Below are the code and all the weights of a small trained network. Each question names an input and a class and asks about switching units off, where a switched-off unit gives its printed mean instead of its output.

import numpy as np


def w(rows, s, z=0):
    codes = np.array(rows[::2]) - 128.0
    scale = np.full(codes.shape[1], s)
    scale[-1] = z or s
    return codes * scale


def f(y):
    return np.maximum(y, 0)


def log_softmax(a):
    a = a - a.max(-1, keepdims=True)
    return a - np.log(np.exp(a).sum(-1, keepdims=True))


def net(x, mask):
    res = np.array(x, float).reshape(1, 5) / 4 @ E
    y = f(res @ A[0][:, :-1].T + A[0][:, -1])
    res = res + np.where(mask, y, B[0][:, -1]) @ B[0][:, :-1]
    return log_softmax(res[-1] @ U[:, :-1].T + U[:, -1])


A, B = {}, {}
E = w([
[102,98,231,28],'x0',
[130,130,127,125],'x1',
[146,185,255,178],'x2',
[110,193,83,22],'x3',
[129,129,128,122],'x4',
],0.011)
A[0] = w([
[108,179,180,128,77],'N0',
[171,177,99,163,91],'N1',
[200,3,154,147,127],'N2',
[85,63,100,99,25],'N3',
[162,197,152,155,1],'N4',
[130,191,112,79,145],'N5',
],0.018,0.006)
B[0] = w([
[175,102,46,101,195],'N0',
[154,98,250,47,202],'N1',
[145,191,146,142,247],'N2',
[214,139,84,113,194],'N3',
[211,145,29,141,176],'N4',
[118,190,161,179,216],'N5',
],0.013,0.012)
U = w([
[214,119,9,126,7],'0',
[160,143,88,129,236],'1',
[157,143,89,130,235],'2',
[177,112,146,58,126],'3',
[133,220,90,188,48],'4',
[89,98,116,139,103],'5',
],0.014,0.011)

Each question gives the input, the list of numbers given to net, and the class t.
The units are the neurons (one row each of A and B). Each row of codes is followed by its name. A weight is (code - 128) times the scale printed after its matrix; where a second scale follows, it is the last column's (A, B and U).
mask holds one flag per neuron, in row order. A switched-off neuron (its flag False) gives its mean, the last column of its row in B, instead of its output. The means were averaged over made-up inputs and are rounded, as every weight is.
A unit's drop is (log p(t) with every unit on - log p(t) with that unit switched off) / (log p(t) with every unit on - log p(t) with every unit switched off).
The circuit of an input: a set's keep is (log p(t) with only the set's units on - log p(t) with every unit switched off) / (log p(t) with every unit on - log p(t) with every unit switched off). Starting from all 6 units, units are removed one at a time, each time the one whose removal leaves the highest keep (on an exact tie, the one counted first), for as long as the keep stays at least 0.8.
units of the circuit, in order: the units of the circuit, biggest drop first
unit that matters most: the unit with the biggest drop
top k neurons: the k neurons with the biggest drops, biggest first
drop of u: that unit's drop, to one decimal
input [-5,6,0,8,0], class 4: unit that matters most => N5
input [5,6,6,-1,-6], class 0: units of the circuit, in order => [N0; N1]
input [7,8,6,2,7], class 2: top 3 neurons => [N1; N3; N5]
input [-7,5,7,5,-6], class 0: top 3 neurons => [N4; N0; N2]
input [-8,-4,4,6,-4], class 3: top 2 neurons => [N1; N2]
input [-7,0,7,-6,-6], class 0: top 3 neurons => [N4; N5; N0]
input [1,0,5,4,-2], class 0: units of the circuit, in order => [N0; N4]
input [6,0,6,-8,5], class 4: top 3 neurons => [N2; N1; N3]
input [-3,4,4,3,3], class 0: top 3 neurons => [N4; N2; N0]
input [-8,-4,-6,-8,-5], class 3: top 3 neurons => [N1; N5; N4]
input [-2,-3,4,-2,3], class 0: top 2 neurons => [N4; N5]
input [-8,3,5,-6,0], class 3: top 2 neurons => [N1; N5]
input [8,-6,0,0,8], class 1: top 2 neurons => [N1; N0]
input [7,7,-7,4,0], class 0: unit that matters most => N3
input [-2,0,-3,-7,-4], class 4: top 3 neurons => [N2; N0; N1]
input [-3,1,-1,-7,-2], class 4: top 2 neurons => [N2; N0]
input [6,3,-7,7,-6], class 0: drop of N3 => 2.4
input [-6,-1,2,-2,-5], class 3: drop of N5 => 0.1
input [-5,-4,-2,-3,-1], class 3: drop of N3 => 0.0
input [-2,-6,8,4,-1], class 0: units of the circuit, in order => [N4]
